Moves between nodes:
y: Z519->Z991, Z566->Z834, Z968->Z303, Z285->Z44, Z16->Z574, Z944->Z519, Z330->Z840, Z461->Z578, Z133->Z763, Z874->Z659, Z141->Z634, Z681->Z655, Z44->Z33, Z578->Z984, Z182->Z153, Z33->Z758, Z758->Z612, Z765->Z141, Z194->Z554, Z422->Z464, Z970->Z548, Z938->Z765, Z991->Z525, Z453->Z848, Z248->Z583, Z806->Z325, Z860->Z968, Z548->Z112, Z915->Z713, Z804->Z784, Z984->Z168, Z287->Z944, Z676->Z416, Z415->Z535, Z592->Z351, Z351->Z681, Z535->Z806, Z303->Z735, Z872->Z133, Z416->Z256, Z260->Z132, Z659->Z319, Z449->Z592, Z763->Z629, Z583->Z860, Z880->Z887, Z834->Z300, Z434->Z36, Z713->Z874, Z116->Z287, Z319->Z566, Z629->Z344, Z655->Z872, Z784->Z461, Z848->Z676, Z168->Z449, Z809->Z415, Z136->Z434, Z977->Z938, Z153->Z194, Z634->Z970, Z464->Z136, Z735->Z588, Z132->Z343, Z256->Z637, Z159->Z798, Z775->Z159, Z574->Z248, Z364->Z354, Z845->Z260, Z344->Z915, Z343->Z182, Z36->Z16, Z284->Z845, Z300->Z116, Z637->Z977, Z525->Z422, Z354->Z809, Z588->Z880, Z798->Z453, Z612->Z775, Z554->Z330, Z887->Z285, Z112->Z391, Z840->Z804, Z391->Z364, Z325->Z284
f: Z519->Z159, Z566->Z285, Z968->Z970, Z285->Z809, Z16->Z977, Z944->Z775, Z330->Z300, Z461->Z519, Z133->Z248, Z874->Z588, Z141->Z784, Z681->Z36, Z44->Z415, Z578->Z991, Z182->Z659, Z33->Z535, Z758->Z806, Z765->Z804, Z194->Z566, Z422->Z848, Z970->Z578, Z938->Z840, Z991->Z798, Z453->Z132, Z248->Z765, Z806->Z133, Z860->Z634, Z548->Z984, Z915->Z303, Z804->Z287, Z984->Z525, Z287->Z612, Z676->Z182, Z415->Z655, Z592->Z136, Z351->Z434, Z535->Z872, Z303->Z548, Z872->Z574, Z416->Z153, Z260->Z915, Z659->Z880, Z449->Z464, Z763->Z583, Z583->Z141, Z880->Z364, Z834->Z44, Z434->Z256, Z713->Z735, Z116->Z758, Z319->Z887, Z629->Z860, Z655->Z16, Z784->Z944, Z848->Z343, Z168->Z422, Z809->Z681, Z136->Z416, Z977->Z330, Z153->Z319, Z634->Z461, Z464->Z676, Z735->Z112, Z132->Z713, Z256->Z194, Z159->Z845, Z775->Z284, Z574->Z938, Z364->Z592, Z845->Z344, Z344->Z968, Z343->Z874, Z36->Z637, Z284->Z629, Z300->Z33, Z637->Z554, Z525->Z453, Z354->Z351, Z588->Z391, Z798->Z260, Z612->Z325, Z554->Z834, Z887->Z354, Z112->Z168, Z840->Z116, Z391->Z449, Z325->Z763
a: Z519->Z860, Z566->Z434, Z968->Z159, Z285->Z256, Z16->Z44, Z944->Z583, Z330->Z655, Z461->Z629, Z133->Z116, Z874->Z422, Z141->Z325, Z681->Z566, Z44->Z637, Z578->Z344, Z182->Z449, Z33->Z977, Z758->Z938, Z765->Z806, Z194->Z351, Z422->Z735, Z970->Z845, Z938->Z535, Z991->Z968, Z453->Z548, Z248->Z758, Z806->Z840, Z860->Z775, Z548->Z260, Z915->Z991, Z804->Z133, Z984->Z915, Z287->Z248, Z676->Z391, Z415->Z554, Z592->Z659, Z351->Z319, Z535->Z330, Z303->Z798, Z872->Z300, Z416->Z364, Z260->Z578, Z659->Z464, Z449->Z874, Z763->Z287, Z583->Z612, Z880->Z676, Z834->Z36, Z434->Z887, Z713->Z525, Z116->Z574, Z319->Z136, Z629->Z944, Z655->Z834, Z784->Z763, Z848->Z112, Z168->Z713, Z809->Z194, Z136->Z880, Z977->Z415, Z153->Z592, Z634->Z284, Z464->Z588, Z735->Z453, Z132->Z984, Z256->Z354, Z159->Z634, Z775->Z141, Z574->Z33, Z364->Z182, Z845->Z461, Z344->Z519, Z343->Z168, Z36->Z285, Z284->Z784, Z300->Z16, Z637->Z809, Z525->Z303, Z354->Z153, Z588->Z848, Z798->Z970, Z612->Z765, Z554->Z681, Z887->Z416, Z112->Z132, Z840->Z872, Z391->Z343, Z325->Z804
r: Z519->Z461, Z566->Z194, Z968->Z344, Z285->Z566, Z16->Z655, Z944->Z784, Z330->Z977, Z461->Z634, Z133->Z806, Z874->Z343, Z141->Z583, Z681->Z809, Z44->Z834, Z578->Z970, Z182->Z676, Z33->Z300, Z758->Z116, Z765->Z248, Z194->Z256, Z422->Z168, Z970->Z968, Z938->Z574, Z991->Z578, Z453->Z525, Z248->Z133, Z806->Z758, Z860->Z629, Z548->Z303, Z915->Z260, Z804->Z765, Z984->Z548, Z287->Z804, Z676->Z464, Z415->Z44, Z592->Z364, Z351->Z354, Z535->Z33, Z303->Z915, Z872->Z535, Z416->Z136, Z260->Z798, Z659->Z182, Z449->Z391, Z763->Z325, Z583->Z763, Z880->Z659, Z834->Z554, Z434->Z351, Z713->Z132, Z116->Z840, Z319->Z153, Z629->Z284, Z655->Z415, Z784->Z141, Z848->Z422, Z168->Z112, Z809->Z285, Z136->Z592, Z977->Z16, Z153->Z416, Z634->Z860, Z464->Z449, Z735->Z713, Z132->Z453, Z256->Z434, Z159->Z519, Z775->Z944, Z574->Z872, Z364->Z880, Z845->Z159, Z344->Z845, Z343->Z848, Z36->Z681, Z284->Z775, Z300->Z330, Z637->Z36, Z525->Z984, Z354->Z887, Z588->Z874, Z798->Z991, Z612->Z287, Z554->Z637, Z887->Z319, Z112->Z735, Z840->Z938, Z391->Z588, Z325->Z612
s: Z519->Z784, Z566->Z153, Z968->Z629, Z285->Z319, Z16->Z681, Z944->Z804, Z330->Z637, Z461->Z141, Z133->Z535, Z874->Z132, Z141->Z248, Z681->Z354, Z44->Z566, Z578->Z634, Z182->Z848, Z33->Z834, Z758->Z300, Z765->Z574, Z194->Z416, Z422->Z984, Z970->Z860, Z938->Z16, Z991->Z461, Z453->Z991, Z248->Z872, Z806->Z33, Z860->Z763, Z548->Z968, Z915->Z845, Z804->Z938, Z984->Z970, Z287->Z840, Z676->Z422, Z415->Z285, Z592->Z391, Z351->Z364, Z535->Z44, Z303->Z344, Z872->Z415, Z416->Z464, Z260->Z159, Z659->Z343, Z449->Z112, Z763->Z806, Z583->Z133, Z880->Z874, Z834->Z194, Z434->Z592, Z713->Z260, Z116->Z330, Z319->Z182, Z629->Z325, Z655->Z809, Z784->Z765, Z848->Z525, Z168->Z548, Z809->Z887, Z136->Z449, Z977->Z36, Z153->Z676, Z634->Z583, Z464->Z168, Z735->Z915, Z132->Z798, Z256->Z136, Z159->Z944, Z775->Z287, Z574->Z655, Z364->Z588, Z845->Z775, Z344->Z284, Z343->Z453, Z36->Z351, Z284->Z612, Z300->Z554, Z637->Z434, Z525->Z578, Z354->Z880, Z588->Z713, Z798->Z519, Z612->Z116, Z554->Z256, Z887->Z659, Z112->Z303, Z840->Z977, Z391->Z735, Z325->Z758

In the rows, 49 means zero.

The rows follow the links: the fewer symbols apart two nodes are, the more alike their rows tend to be.

Name the node of each row.
82 23 68 30 58 52 53 56 18 59 45 80 39 37 66 35 9 53 63 54 41 34 36 45 76 69 60 60 88 44 38 48 52 60 45 59 16 67 56 49 71 44 23 18 37 43 50 52 70 57 27 11 44 65 23 45 40 67 64 41 58 43 46 33 10 40; node Z303
72 28 60 38 53 54 54 46 30 58 43 73 56 35 83 43 14 52 73 55 37 26 42 49 72 60 57 64 93 52 37 59 51 70 45 68 23 71 47 51 76 37 28 24 31 53 45 50 75 60 23 3 40 65 29 46 50 69 67 52 62 51 39 36 9 33; node Z525
30 70 40 59 48 47 44 55 67 42 57 27 38 64 13 55 82 45 27 43 62 74 56 48 27 40 42 33 6 47 64 37 48 27 55 29 74 28 55 48 25 66 71 73 71 43 54 49 25 38 76 97 58 35 71 54 50 33 34 46 34 47 59 63 90 67; node Z330
85 20 71 23 69 54 54 66 16 61 44 83 26 43 41 35 10 63 55 47 48 46 26 35 79 71 61 45 83 42 44 43 52 42 46 47 13 51 69 44 62 55 20 16 42 32 57 50 65 46 40 31 55 60 21 53 31 58 54 32 46 39 51 27 14 51; node Z991
75 25 63 35 53 53 52 49 24 57 43 76 52 37 78 40 14 52 70 55 39 29 40 48 74 63 58 63 92 48 36 56 53 66 46 66 21 70 49 51 73 39 26 21 32 50 47 51 72 61 23 3 40 66 26 43 48 70 67 48 61 47 42 35 8 35; node Z984
75 23 50 25 74 51 59 69 33 60 44 82 32 41 20 51 26 78 52 40 51 67 12 24 75 54 57 30 75 49 58 55 56 33 47 44 20 38 70 43 47 56 24 24 37 27 46 43 55 33 54 59 74 53 24 62 28 33 41 32 36 38 51 17 21 71; node Z845
41 71 67 55 32 34 27 58 31 55 74 42 18 64 25 18 55 31 18 66 64 67 55 46 51 63 67 50 21 37 58 6 72 28 44 41 37 55 60 56 28 56 46 56 83 28 44 41 23 34 49 74 51 60 51 20 36 56 62 33 44 18 69 57 76 77; node Z758
58 47 78 46 55 67 57 55 41 38 36 40 32 58 55 41 45 24 49 42 49 17 75 73 31 68 31 54 36 36 31 38 18 53 63 30 70 42 51 40 71 68 66 51 53 62 95 76 62 80 60 34 24 34 67 66 58 77 40 44 51 77 44 83 61 4; node Z416
39 69 60 59 25 28 24 50 33 59 76 44 30 57 39 20 53 37 23 73 58 67 53 44 58 58 73 58 31 44 57 14 85 37 38 55 29 67 54 62 29 43 41 53 81 30 29 35 26 31 35 63 50 68 44 8 37 53 73 39 50 11 67 48 66 80; node Z248
57 50 78 48 51 64 54 53 40 40 39 37 29 58 57 39 45 21 48 46 50 19 79 74 33 69 33 58 34 37 33 35 21 56 62 34 71 44 49 41 70 66 67 53 56 64 91 75 59 80 57 33 20 36 66 61 60 79 46 45 53 75 45 83 63 4; node Z153
18 78 36 78 26 45 42 28 75 40 56 14 72 56 72 57 83 28 47 58 50 43 80 70 21 33 42 63 21 56 47 53 46 62 51 58 82 55 27 55 43 42 77 79 59 72 43 52 38 58 50 53 32 43 75 41 70 54 54 68 61 61 47 76 82 37; node Z681
61 29 46 40 76 72 75 53 63 40 21 54 60 45 54 75 46 59 71 25 42 32 48 55 38 48 27 40 61 50 41 80 12 59 63 37 70 29 48 35 70 60 62 48 25 69 77 70 71 70 66 40 46 27 58 90 59 45 25 54 47 89 33 57 37 15; node Z464
50 40 23 42 60 42 52 53 57 59 54 68 62 39 30 64 50 83 54 46 49 81 14 21 69 32 62 33 68 61 68 67 72 38 39 57 27 46 57 52 32 42 32 40 39 33 17 30 44 20 51 71 81 56 29 49 36 16 47 48 39 29 53 11 31 93; node Z629
42 71 65 52 37 39 31 61 36 53 70 38 13 66 15 23 59 33 14 62 65 69 56 48 47 63 62 46 14 38 59 7 67 25 48 32 44 47 66 53 27 62 51 59 83 28 51 44 23 35 59 82 53 55 54 26 37 51 54 34 39 23 69 59 80 74; node Z840
57 29 33 46 66 65 71 42 67 44 27 57 83 35 77 79 43 66 84 34 35 32 43 53 49 37 32 51 80 62 42 92 26 71 53 61 60 44 38 43 71 41 53 42 15 72 53 57 74 63 49 25 49 40 47 78 62 45 38 65 57 80 30 42 22 22; node Z343
71 28 54 40 51 54 54 43 34 57 42 72 62 33 87 47 19 54 75 53 35 25 43 49 70 57 54 66 93 53 37 64 49 73 45 71 26 71 42 51 73 34 30 26 28 56 43 52 74 61 23 2 40 64 30 48 51 67 67 55 63 52 39 36 9 30; node Z453
86 19 68 22 70 56 57 68 19 60 44 84 26 42 33 38 12 65 53 44 49 49 23 34 78 68 59 40 81 41 46 45 54 41 49 44 16 50 70 43 61 59 21 17 40 31 56 50 64 44 44 39 60 58 22 56 29 51 50 30 42 39 50 26 15 54; node Z578
50 56 76 56 43 60 48 48 40 40 44 31 34 59 66 36 50 16 45 51 50 17 84 76 30 67 36 63 31 35 30 32 25 61 60 40 71 53 44 45 69 59 68 58 61 65 83 72 55 79 51 30 16 41 70 51 61 83 52 51 58 70 45 84 68 6; node Z887
47 43 23 44 55 40 49 51 59 59 57 66 67 38 35 64 52 82 52 48 47 82 17 21 69 33 63 39 68 63 69 67 73 41 38 61 29 49 53 56 30 38 31 41 39 35 13 26 41 19 47 68 81 58 32 46 37 18 48 50 40 28 54 13 33 94; node Z284
33 69 50 55 47 45 41 60 57 44 62 31 27 65 8 44 75 43 20 47 65 73 54 50 31 49 48 35 5 41 63 25 52 26 54 26 66 30 58 46 25 67 65 71 75 36 57 49 22 35 75 98 58 37 67 47 43 35 37 39 34 43 62 62 89 70; node Z33

Each walk starts at a row. The symbols on each line, taken left to right, move it on to the next node.
Each answer is a row, close to the row of the node it stands for.
15 79 27 74 35 47 44 35 83 39 54 16 70 58 49 65 90 43 42 49 53 60 68 59 20 29 39 49 14 58 57 56 48 50 53 48 87 40 34 53 32 48 79 85 59 64 45 46 30 48 63 77 48 35 76 49 64 36 41 65 49 58 50 68 87 54
s y s s: 63 44 75 41 61 67 59 59 40 39 33 43 31 58 52 44 44 30 51 38 50 20 72 70 33 69 31 51 37 36 34 42 14 53 65 29 70 38 53 38 72 68 67 52 51 62 94 77 61 78 61 37 26 32 65 72 57 72 38 45 50 81 43 78 58 3
f y s y r: 42 66 70 62 33 55 44 41 46 41 49 28 45 60 74 35 55 15 47 57 51 18 89 79 28 61 39 69 29 41 34 33 33 63 58 46 73 56 39 49 64 53 69 62 62 67 74 68 51 77 46 28 16 45 72 43 65 82 57 55 62 68 46 86 71 11
57 28 35 43 69 67 71 44 67 40 24 57 79 36 73 82 44 66 82 31 35 32 42 54 45 37 31 49 77 61 42 93 23 68 56 56 63 41 39 41 69 44 53 45 16 72 59 59 75 65 53 27 49 37 50 82 60 43 34 63 55 82 29 43 25 22
a r y a s: 67 28 51 43 50 55 57 41 39 56 41 68 67 33 89 52 23 55 78 52 35 27 43 51 67 53 53 67 92 56 35 69 47 76 44 73 31 70 40 53 74 32 32 27 25 61 44 50 74 62 24 2 40 62 32 49 54 64 64 57 66 56 36 36 8 30
s y s s: 62 30 35 31 71 49 58 65 47 60 49 75 49 38 21 61 38 85 53 41 49 76 10 23 72 42 60 28 73 54 64 62 64 34 46 49 25 40 64 47 39 50 27 32 36 29 32 34 51 24 56 67 81 52 27 60 31 19 40 41 36 35 51 13 25 85
36 68 68 66 30 52 43 37 51 41 50 24 50 61 76 38 61 14 46 58 51 22 88 79 27 57 40 70 26 43 35 36 34 65 55 51 73 60 36 52 63 50 72 66 64 68 69 65 50 74 44 31 17 45 71 41 66 80 59 57 64 65 46 87 72 12
y f y a s y: 17 78 29 72 37 45 45 39 84 38 55 19 67 60 44 66 90 45 40 48 56 63 67 58 22 27 39 46 12 57 59 54 46 47 52 45 85 38 36 52 30 51 77 83 60 60 45 47 31 44 67 80 51 35 76 52 62 32 39 61 46 58 51 68 88 57
y f y r f: 41 71 64 56 30 30 26 55 32 57 74 43 20 61 28 16 55 32 18 70 62 67 56 46 54 61 70 54 24 37 56 7 78 31 43 46 35 60 59 58 28 52 43 55 83 27 39 39 24 33 44 70 50 64 49 15 37 58 66 37 44 15 70 54 71 78
40 69 61 53 43 41 34 62 42 52 66 37 16 67 10 29 66 35 15 55 66 70 55 47 42 57 57 39 8 38 60 14 61 22 51 29 51 39 65 48 26 65 59 62 79 29 58 46 23 35 66 88 55 45 61 38 38 46 44 33 36 29 67 63 85 72
f r a a: 24 72 39 64 46 46 45 52 73 42 57 26 46 64 19 57 86 47 29 46 61 72 58 50 26 36 43 36 8 47 63 40 49 31 56 31 77 27 50 49 27 61 73 77 67 46 53 48 26 37 77 97 59 33 72 55 51 31 33 49 37 49 57 63 90 66
r s y y: 37 71 59 52 44 42 38 62 48 46 65 36 20 67 8 34 68 39 15 51 64 71 55 48 39 55 53 38 8 38 61 16 57 23 52 25 58 34 63 48 25 67 60 65 80 32 56 48 22 36 69 94 56 43 63 42 39 42 43 35 35 34 66 61 86 72
42 68 66 52 41 38 33 60 39 52 69 37 15 67 12 24 63 34 16 59 65 69 56 47 43 60 59 42 12 37 60 11 65 23 50 30 48 42 65 50 27 63 56 62 82 28 55 46 22 35 62 87 53 51 57 32 37 50 49 32 37 27 68 61 83 72
f f y: 35 68 46 62 24 27 26 43 41 62 75 47 48 51 49 29 54 45 33 76 55 69 48 39 62 48 77 58 44 54 59 28 89 43 34 67 27 72 49 65 30 33 35 51 70 34 14 28 29 28 32 58 55 74 39 9 41 49 76 49 53 12 66 38 57 87
r s r r a: 31 71 47 58 48 46 44 58 62 43 59 29 33 64 10 49 79 44 22 46 64 73 55 49 30 45 45 33 7 43 63 33 50 26 57 28 69 29 57 47 26 66 68 72 72 40 56 49 24 36 77 97 59 37 68 52 47 34 33 43 34 44 60 62 91 68
45 47 20 50 51 38 45 48 60 59 59 62 67 40 40 63 54 80 52 52 48 82 19 23 68 30 65 39 67 64 69 66 77 42 39 63 28 52 51 58 30 36 30 44 41 36 9 25 41 21 45 67 79 62 30 40 40 19 50 51 44 25 53 14 36 94
y f y r f: 86 21 72 25 63 54 54 62 15 60 43 81 28 41 54 33 8 57 60 52 45 38 33 41 79 72 60 52 87 43 40 43 53 49 47 50 14 59 64 46 69 49 20 16 39 36 56 53 68 51 33 21 49 63 22 48 36 65 61 37 52 41 49 32 11 44
y f f s y: 65 27 47 45 53 54 59 40 45 52 39 66 74 33 92 57 26 59 80 51 33 26 44 52 65 48 50 64 92 59 37 74 47 78 45 74 36 68 38 52 75 32 35 29 23 64 41 51 77 64 26 2 41 60 33 53 57 62 61 63 65 59 35 37 11 29
65 35 66 39 71 73 68 58 49 36 28 49 38 52 48 58 43 43 59 30 47 26 61 64 34 60 24 43 46 41 35 57 10 54 66 28 72 29 55 34 71 70 66 49 39 63 94 74 67 75 67 40 35 26 62 83 55 60 28 47 46 86 38 71 50 6
y f a s: 63 30 51 39 76 74 76 58 60 39 24 52 53 48 51 72 46 55 69 24 42 30 50 57 37 48 23 40 58 47 40 75 10 57 63 35 71 27 51 33 71 64 63 48 30 66 84 69 70 71 68 40 46 26 59 91 57 48 25 52 47 89 34 59 42 12
f y a f f a f: 66 40 73 42 65 69 64 58 43 39 31 46 32 56 50 50 44 33 52 35 50 20 67 69 34 66 29 48 40 37 34 49 14 54 66 25 72 35 55 35 72 72 66 51 46 63 95 77 64 77 63 37 29 32 65 78 56 70 33 44 49 82 41 76 59 4
60 31 39 45 54 58 63 38 53 50 36 62 81 33 91 67 32 60 84 45 34 28 44 52 59 42 45 61 90 62 38 85 40 77 47 71 45 63 35 50 72 33 40 36 19 68 43 52 76 64 30 9 46 54 39 61 61 55 55 66 63 66 33 36 12 29
a a s r f y: 78 26 66 32 55 52 53 53 21 59 43 75 46 37 71 37 12 52 67 54 40 29 39 47 76 66 59 59 90 46 37 49 53 63 44 63 16 68 55 49 74 40 22 18 34 49 50 51 71 57 24 8 41 66 24 44 44 69 66 46 58 46 46 33 10 36
y f r r y: 58 27 35 44 71 68 74 46 69 41 24 56 74 39 67 82 47 65 81 27 37 32 45 53 42 38 29 44 72 59 43 89 19 68 58 51 66 36 42 40 70 50 55 47 17 72 62 60 74 64 59 32 50 33 51 84 61 43 32 61 53 85 29 47 29 22
79 20 56 21 74 53 60 71 29 60 44 83 28 42 23 48 22 74 51 40 50 63 17 25 77 58 55 30 77 45 56 52 55 35 46 40 17 40 72 42 49 57 23 21 38 29 49 46 58 35 52 54 70 53 23 60 28 38 42 31 37 39 53 20 20 67
f r a a: 56 36 27 38 64 43 54 57 55 60 52 71 58 38 27 63 45 85 54 44 50 78 12 22 69 36 61 32 71 58 66 67 69 36 42 55 25 42 58 52 35 44 29 38 36 32 22 31 45 21 53 70 81 56 28 54 35 17 44 45 38 31 54 13 29 89
f y r r a f a: 59 32 30 35 68 46 56 62 53 59 50 74 52 39 23 64 42 84 53 43 50 80 11 22 71 38 60 29 72 56 66 66 65 34 42 52 25 40 63 50 36 48 29 34 37 31 27 32 47 21 53 69 84 51 28 57 32 19 40 42 37 34 51 13 27 88
40 51 20 52 46 34 43 45 60 59 62 61 68 40 41 58 56 77 51 56 51 82 19 25 68 30 66 43 64 64 67 60 80 43 36 67 28 55 48 59 29 33 32 45 44 37 6 22 38 22 42 66 77 63 32 35 42 21 54 53 45 21 55 17 38 97
y f a s: 33 62 28 58 34 27 34 41 53 60 69 53 66 44 51 46 56 64 45 66 51 77 33 33 65 35 74 53 57 61 66 49 88 46 34 71 27 66 45 64 29 29 33 50 55 36 3 22 34 21 33 59 69 70 36 20 43 33 66 54 50 14 59 23 44 95
f f r a: 34 65 36 61 27 26 30 41 48 60 72 50 57 47 50 38 55 54 39 70 51 72 39 38 66 40 74 56 51 57 62 38 89 45 34 69 27 71 46 65 29 30 34 50 61 34 5 25 31 26 30 58 61 73 38 13 41 41 74 51 51 13 60 31 50 91
